Below are the code and all the weights of a small trained network. Each question names an input and a target symbol and asks about switching units off, where a switched-off unit gives its printed mean instead of its output.

import numpy as np


def w(rows, s, z=0):
    codes = np.array(rows[::2]) - 128.0
    scale = np.full(codes.shape[1], s)
    scale[-1] = z or s
    return codes * scale


def f(y):
    return y / 2 * (1 + np.tanh(0.7978845608 * (y + 0.044715 * y**3)))


def softmax(a):
    e = np.exp(a - a.max(-1, keepdims=True))
    return e / e.sum(-1, keepdims=True)


def log_softmax(a):
    a = a - a.max(-1, keepdims=True)
    return a - np.log(np.exp(a).sum(-1, keepdims=True))


def net(x, mask):
    ids = ['εζθμψω'.index(c) for c in x.split()]
    T = len(ids)
    res = E[ids] + P[:T]
    r = res
    for j in range(2):
        rows = slice(2 * j, 2 * j + 2)
        q, k, v = (r @ M[0][rows].T for M in (Q, K, V))
        z = softmax(np.where(np.tri(T) > 0, q @ k.T / 2**0.5, -1e9)) @ v
        o = O[0][rows]
        res = res + np.where(mask[j], z, o[:, -1]) @ o[:, :-1]
    y = f(res @ A[0][:, :-1].T + A[0][:, -1])
    res = res + np.where(mask[2:14], y, B[0][:, -1]) @ B[0][:, :-1]
    return log_softmax(res[-1] @ U[:, :-1].T + U[:, -1])


Q, K, V, O, A, B = {}, {}, {}, {}, {}, {}
E = w([
[97,106,120],'ε',
[95,113,122],'ζ',
[74,133,108],'θ',
[148,100,120],'μ',
[209,186,74],'ψ',
[115,253,189],'ω',
],0.018)
P = w([
[85,103,91],'0',
[21,123,10],'1',
[66,138,34],'2',
[88,128,66],'3',
[94,121,82],'4',
[102,118,99],'5',
[119,120,111],'6',
[130,115,119],'7',
[138,105,128],'8',
[123,98,144],'9',
[160,97,136],'10',
[171,105,139],'11',
[158,77,152],'12',
[172,75,148],'13',
],0.011)
Q[0] = w([
[196,151,142],'head 0',
[181,188,119],'head 0',
[98,101,6],'head 1',
[220,45,91],'head 1',
],0.011)
K[0] = w([
[29,176,199],'head 0',
[111,151,129],'head 0',
[34,224,255],'head 1',
[231,144,215],'head 1',
],0.0093)
V[0] = w([
[149,17,122],'head 0',
[44,162,216],'head 0',
[108,66,15],'head 1',
[129,1,97],'head 1',
],0.0086)
O[0] = w([
[168,111,45,21],'head 0',
[2,25,158,169],'head 0',
[195,164,116,151],'head 1',
[187,108,114,3],'head 1',
],0.0091,0.0054)
A[0] = w([
[247,132,43,126],'neuron 0',
[146,167,147,85],'neuron 1',
[105,123,103,213],'neuron 2',
[71,123,207,253],'neuron 3',
[110,11,6,160],'neuron 4',
[99,85,113,186],'neuron 5',
[113,67,64,11],'neuron 6',
[85,122,56,195],'neuron 7',
[83,131,127,184],'neuron 8',
[75,47,79,190],'neuron 9',
[75,170,161,215],'neuron 10',
[245,237,69,37],'neuron 11',
],0.012,0.0039)
B[0] = w([
[60,54,243,159],'neuron 0',
[145,132,144,138],'neuron 1',
[201,130,129,156],'neuron 2',
[184,99,119,249],'neuron 3',
[2,213,190,170],'neuron 4',
[175,146,120,158],'neuron 5',
[118,164,112,132],'neuron 6',
[166,116,173,170],'neuron 7',
[134,214,33,178],'neuron 8',
[214,206,135,187],'neuron 9',
[152,125,92,224],'neuron 10',
[106,91,11,164],'neuron 11',
],0.0076,0.014)
U = w([
[127,114,252,37],'ε',
[137,133,207,192],'ζ',
[122,162,60,75],'θ',
[58,85,173,170],'μ',
[137,54,81,159],'ψ',
[209,151,148,254],'ω',
],0.011,0.0032)

Each question gives the input, a string of symbols that net reads in full, and the target symbol t.
The units are the heads (2 rows each of Q, K, V and O) and the neurons (one row each of A and B). Each row of codes is followed by its name. A weight is (code - 128) times the scale printed after its matrix; where a second scale follows, it is the last column's (O, A, B and U).
mask holds one flag per unit, heads first, then neurons. A switched-off unit (its flag False) gives its mean, the last column of its rows in O or B, instead of its output. The means were averaged over made-up inputs and are rounded, as every weight is.
A unit's drop is (log p(t) with every unit on - log p(t) with that unit switched off) / (log p(t) with every unit on - log p(t) with every unit switched off).
The circuit of an input: a set's keep is (log p(t) with only the set's units on - log p(t) with every unit switched off) / (log p(t) with every unit on - log p(t) with every unit switched off). Starting from the 12 units with the biggest drops (on a tie, the unit counted first), units are removed one at a time, each time the one whose removal leaves the highest keep (on an exact tie, the one counted first), for as long as the keep stays at least 0.8.
units of the circuit, in order: the units of the circuit, biggest drop first
unit that matters most: the unit with the biggest drop
top k neurons: the k neurons with the biggest drops, biggest first
heads that matter: for each layer, one digit per head in row order, 1 if its drop is at least 0.15 and else 0, layers parted by /
drop when u is switched off: that unit's drop, to one decimal
input ψ ε ε, target ψ: units of the circuit, in order	[head 0; neuron 11; head 1; neuron 0]
input ω ω ω ω ω θ μ ε ω ε, target ω: top 2 neurons	[neuron 9; neuron 3]
input ψ θ μ μ, target μ: heads that matter	10
input μ μ θ ζ ψ, target ψ: units of the circuit, in order	[neuron 11; neuron 0; head 1]
input μ ζ θ, target μ: heads that matter	11
input ω ω ε, target ω: heads that matter	00
input θ ε ψ ω, target θ: heads that matter	01
input ε μ ω ζ θ θ ε μ ζ μ μ, target ε: heads that matter	11
input ψ ζ ψ ψ ζ, target ψ: unit that matters most	neuron 11
input ε μ μ μ μ ζ, target μ: top 2 neurons	[neuron 0; neuron 3]
input μ ζ ε, target μ: top 3 neurons	[neuron 0; neuron 4; neuron 11]
input ψ θ ζ ζ ψ μ ω μ ζ μ μ ζ ε μ, target ε: top 4 neurons	[neuron 0; neuron 8; neuron 11; neuron 10]
input μ μ μ ζ, target μ: top 2 neurons	[neuron 0; neuron 4]
input ζ ψ θ, target ψ: top 3 neurons	[neuron 11; neuron 0; neuron 4]
input θ μ ε, target μ: top 3 neurons	[neuron 0; neuron 4; neuron 3]
input ω θ ω ε ζ, target ω: top 2 neurons	[neuron 9; neuron 7]
input μ θ ζ ζ ζ ψ μ ω, target θ: drop when neuron 2 is switched off	0.1
input ω ω ζ ω θ ζ, target ω: drop when neuron 0 is switched off	0.0
input ω θ ζ θ, target ω: drop when neuron 11 is switched off	0.3
input μ ψ θ, target ψ: drop when head 0 is switched off	2.1
